A =
array([[ 90,  94, 155, 109],
       [170, 170, 157,  59],
       [137,  66, 107, 134],
       [161, 167,  97,  85],
       [132, 142, 105, 177],
       [ 53,  99,  80, 113],
       [198, 161, 149, 130],
       [111, 123, 138,  98],
       [125,  75, 164, 149],
       [ 81, 170,  88, 178],
       [134, 145, 130,  78],
       [176, 148, 116, 125],
       [125, 133, 146, 134]])
Indices start at 0.
(0, 0) -> 90
(10, 2) -> 130
(4, 0) -> 132
(11, 0) -> 176
(2, 2) -> 107
(6, 3) -> 130
(12, 2) -> 146
(0, 3) -> 109
(6, 2) -> 149
(4, 2) -> 105
(6, 1) -> 161
(12, 3) -> 134
(1, 2) -> 157
(4, 3) -> 177
(0, 2) -> 155
(0, 1) -> 94
(11, 3) -> 125
(11, 1) -> 148
(5, 0) -> 53
(1, 1) -> 170
(3, 0) -> 161
(7, 1) -> 123
(5, 2) -> 80

a =
array([[155, 135, 179, 157, 144, 162, 179, 173,  90, 175, 122, 144, 106,
         91, 145, 126],
       [127, 107, 157, 127, 177, 125, 157, 121, 120, 123, 152, 178, 159,
        150, 174, 146],
       [130, 197, 160, 130,  73, 134, 160, 178, 113, 178, 144,  72, 116,
         77,  78, 152],
       [180, 108, 112, 181, 176, 182, 112, 113, 175, 110,  98, 177, 111,
        162, 174,  95],
       [ 97, 149, 105,  95, 130,  87, 105,  82, 187,  82, 180, 130, 194,
        185, 127, 172],
       [193, 121, 142, 195, 159, 201, 142, 155, 135, 153,  84, 160,  79,
        116, 160,  88],
       [101, 175, 184, 101,  98, 101, 183, 169,  85, 173, 175,  97, 152,
         87, 100, 178],
       [135, 113, 110, 134, 170, 130, 110,  88, 179,  87, 144, 171, 163,
        186, 167, 136],
       [112, 113, 149, 111, 171, 107, 149, 108, 131, 110, 167, 171, 177,
        162, 167, 160],
       [124, 183, 108, 124,  89, 122, 108, 122, 179, 120, 150,  89, 145,
        139,  91, 151],
       [161, 191,  95, 162,  80, 163,  95, 136, 194, 131, 112,  79, 103,
        125,  84, 118],
       [125, 134, 170, 125, 146, 126, 170, 146, 102, 150, 153, 146, 146,
        118, 145, 152],
       [106,  99, 165, 104, 187, 100, 165, 110, 112, 115, 175, 188, 185,
        161, 182, 165],
       [ 84, 121, 119,  81, 163,  72, 120,  71, 169,  73, 196, 164, 217,
        200, 158, 182],
       [174, 101,  90, 174, 184, 172,  91,  86, 203,  82, 105, 185, 129,
        193, 181,  99]])
a[0][0] -> 155
a[2][8] -> 113
a[11][1] -> 134
a[:, 1] -> [135, 107, 197, 108, 149, 121, 175, 113, 113, 183, 191, 134, 99, 121, 101]
a[:, 6] -> [179, 157, 160, 112, 105, 142, 183, 110, 149, 108, 95, 170, 165, 120, 91]
a[8] -> [112, 113, 149, 111, 171, 107, 149, 108, 131, 110, 167, 171, 177, 162, 167, 160]
a[7] -> [135, 113, 110, 134, 170, 130, 110, 88, 179, 87, 144, 171, 163, 186, 167, 136]
a[9][15] -> 151
a[3][7] -> 113
a[5] -> [193, 121, 142, 195, 159, 201, 142, 155, 135, 153, 84, 160, 79, 116, 160, 88]
a[10][11] -> 79
a[5][11] -> 160
a[8][8] -> 131
a[4][5] -> 87
a[2][3] -> 130
a[10][12] -> 103
a[12][7] -> 110
a[5][4] -> 159
a[7][8] -> 179
a[11][10] -> 153
a[:, 13] -> [91, 150, 77, 162, 185, 116, 87, 186, 162, 139, 125, 118, 161, 200, 193]
a[3][11] -> 177
a[14] -> [174, 101, 90, 174, 184, 172, 91, 86, 203, 82, 105, 185, 129, 193, 181, 99]
a[3] -> [180, 108, 112, 181, 176, 182, 112, 113, 175, 110, 98, 177, 111, 162, 174, 95]
a[10][14] -> 84
a[4][9] -> 82
a[1][3] -> 127
a[4] -> [97, 149, 105, 95, 130, 87, 105, 82, 187, 82, 180, 130, 194, 185, 127, 172]
a[5][13] -> 116
a[10][5] -> 163
a[2][2] -> 160
a[0] -> [155, 135, 179, 157, 144, 162, 179, 173, 90, 175, 122, 144, 106, 91, 145, 126]
a[13][15] -> 182
a[3][2] -> 112
